Here is a tiny trained network, its code and every weight. The questions are about switching its units off for an input and a class, where a switched-off unit gives its printed mean instead of its output.

import numpy as np


def w(rows, s, z=0):
    codes = np.array(rows[::2]) - 128.0
    scale = np.full(codes.shape[1], s)
    scale[-1] = z or s
    return codes * scale


def norm(h):
    return h / np.sqrt((h * h).mean(-1, keepdims=True) + 1e-5)


def f(y):
    return np.maximum(y, 0)


def log_softmax(a):
    a = a - a.max(-1, keepdims=True)
    return a - np.log(np.exp(a).sum(-1, keepdims=True))


def net(x, mask):
    res = np.array(x, float).reshape(1, 2) / 4 @ E
    u = 0
    for l in range(3):
        y = f(norm(res) @ A[l][:, :-1].T + A[l][:, -1])
        res = res + np.where(mask[u : u + 8], y, B[l][:, -1]) @ B[l][:, :-1]
        u += 8
    return log_softmax(norm(res)[-1] @ U[:, :-1].T + U[:, -1])


A, B = {}, {}
E = w([
[144,166,13,113,212,197,78,9,120],'x0',
[130,58,168,125,191,114,14,254,129],'x1',
],0.0013)
A[0] = w([
[119,90,209,123,110,96,125,252,127,34],'0.n0',
[126,131,127,125,129,129,128,131,127,119],'0.n1',
[135,144,141,163,65,104,200,114,137,15],'0.n2',
[134,146,139,161,68,105,195,114,136,4],'0.n3',
[132,127,136,139,114,120,148,126,133,166],'0.n4',
[143,60,128,161,158,127,73,176,145,72],'0.n5',
[126,131,126,125,128,126,125,127,127,104],'0.n6',
[139,75,125,156,149,129,87,161,141,68],'0.n7',
],0.0036,0.0012)
B[0] = w([
[213,78,81,253,76,18,67,135,228,255],'0.n0',
[125,131,125,132,128,128,126,126,129,128],'0.n1',
[63,176,170,57,127,154,194,109,100,176],'0.n2',
[75,167,161,63,126,151,182,110,107,171],'0.n3',
[126,142,134,103,135,141,127,129,138,150],'0.n4',
[103,160,161,66,142,149,138,180,69,211],'0.n5',
[116,132,120,130,136,123,120,128,128,128],'0.n6',
[113,147,142,85,133,137,140,166,87,185],'0.n7',
],0.0033,0.0041)
A[1] = w([
[133,143,142,97,129,142,136,129,141,119],'1.n0',
[131,111,130,138,128,123,139,128,131,2],'1.n1',
[166,130,87,153,144,133,130,79,125,38],'1.n2',
[195,102,65,247,134,114,104,81,202,76],'1.n3',
[230,2,129,242,121,61,51,192,157,25],'1.n4',
[159,105,124,174,128,107,101,144,140,57],'1.n5',
[222,57,123,197,123,78,72,169,154,49],'1.n6',
[102,109,172,160,72,30,146,182,134,252],'1.n7',
],0.0034,0.00096)
B[1] = w([
[148,101,132,118,122,134,135,121,127,140],'1.n0',
[142,133,137,135,118,114,128,128,139,128],'1.n1',
[123,92,140,149,113,127,127,149,137,156],'1.n2',
[107,4,113,203,85,106,91,160,160,190],'1.n3',
[40,50,49,180,107,208,138,42,144,253],'1.n4',
[105,112,127,138,125,144,142,114,128,163],'1.n5',
[61,72,74,155,117,175,135,77,133,215],'1.n6',
[189,123,93,182,135,104,74,127,162,222],'1.n7',
],0.0041,0.0048)
A[2] = w([
[118,161,115,111,146,139,146,98,120,3],'2.n0',
[190,93,146,122,121,109,130,134,154,103],'2.n1',
[173,140,160,167,79,45,152,142,178,67],'2.n2',
[168,148,127,154,130,95,128,134,148,29],'2.n3',
[130,72,124,152,133,116,107,154,127,117],'2.n4',
[166,147,164,166,80,4,155,156,173,66],'2.n5',
[127,129,147,117,119,116,123,175,95,74],'2.n6',
[136,132,75,158,145,150,128,67,120,55],'2.n7',
],0.0034,0.00057)
B[2] = w([
[79,96,187,116,124,130,139,182,138,160],'2.n0',
[106,162,148,113,117,124,158,123,129,145],'2.n1',
[222,180,124,138,191,109,54,167,157,178],'2.n2',
[126,167,163,108,111,134,143,93,119,138],'2.n3',
[76,129,94,136,103,167,146,67,134,227],'2.n4',
[224,179,123,143,196,108,51,158,178,179],'2.n5',
[136,122,87,131,151,149,102,126,123,145],'2.n6',
[107,67,190,161,87,67,109,254,155,254],'2.n7',
],0.0028,0.0023)
U = w([
[70,163,180,52,88,143,255,88,113,145],'0',
[130,135,116,39,196,166,90,182,40,130],'1',
[222,193,160,139,123,71,129,143,168,114],'2',
[96,27,72,210,96,138,107,112,153,152],'3',
[175,108,166,132,139,91,161,118,37,2],'4',
],0.01,0.0091)

Each question gives the input, the list of numbers given to net, and the class t.
The units are the neurons (one row each of A and B). Each row of codes is followed by its name. A weight is (code - 128) times the scale printed after its matrix; where a second scale follows, it is the last column's (A, B and U).
mask holds one flag per neuron, layer by layer. A switched-off neuron (its flag False) gives its mean, the last column of its row in B, instead of its output. The means were averaged over made-up inputs and are rounded, as every weight is.
A unit's drop is (log p(t) with every unit on - log p(t) with that unit switched off) / (log p(t) with every unit on - log p(t) with every unit switched off).
The circuit of an input: a set's keep is (log p(t) with only the set's units on - log p(t) with every unit switched off) / (log p(t) with every unit on - log p(t) with every unit switched off). Starting from the 12 units with the biggest drops (on a tie, the unit counted first), units are removed one at a time, each time the one whose removal leaves the highest keep (on an exact tie, the one counted first), for as long as the keep stays at least 0.8.
circuit, biggest first: the units of the circuit, biggest drop first
most important unit: the unit with the biggest drop
top k neurons: the k neurons with the biggest drops, biggest first
top k neurons in layer l: the k neurons of layer l with the biggest drops, biggest first
drop of u: that unit's drop, to one decimal
input [4,-8], class 0: most important unit => 0.n0
input [-2,-2], class 0: circuit, biggest first => (0.n2, 0.n3)
input [4,-6], class 0: circuit, biggest first => (0.n0, 1.n7, 1.n4)
input [5,-7], class 0: top 4 neurons => (0.n0, 1.n7, 1.n4, 1.n3)
input [-4,-4], class 0: top 2 neurons => (0.n2, 0.n3)
input [8,4], class 1: top 3 neurons => (0.n0, 1.n4, 1.n3)
input [-6,-7], class 0: top 3 neurons => (0.n0, 0.n2, 0.n3)
input [1,2], class 1: top 2 neurons => (0.n0, 0.n5)
input [2,-4], class 0: top 2 neurons => (0.n0, 1.n4)
input [-2,-1], class 2: top 2 neurons => (0.n2, 0.n3)
input [5,4], class 1: top 2 neurons => (0.n0, 1.n4)
input [-7,-6], class 2: top 2 neurons in layer 2 => (2.n5, 2.n2)
input [7,7], class 1: drop of 1.n4 => 0.1
input [-8,-6], class 2: drop of 1.n4 => 0.1
input [6,4], class 1: drop of 0.n0 => 1.1
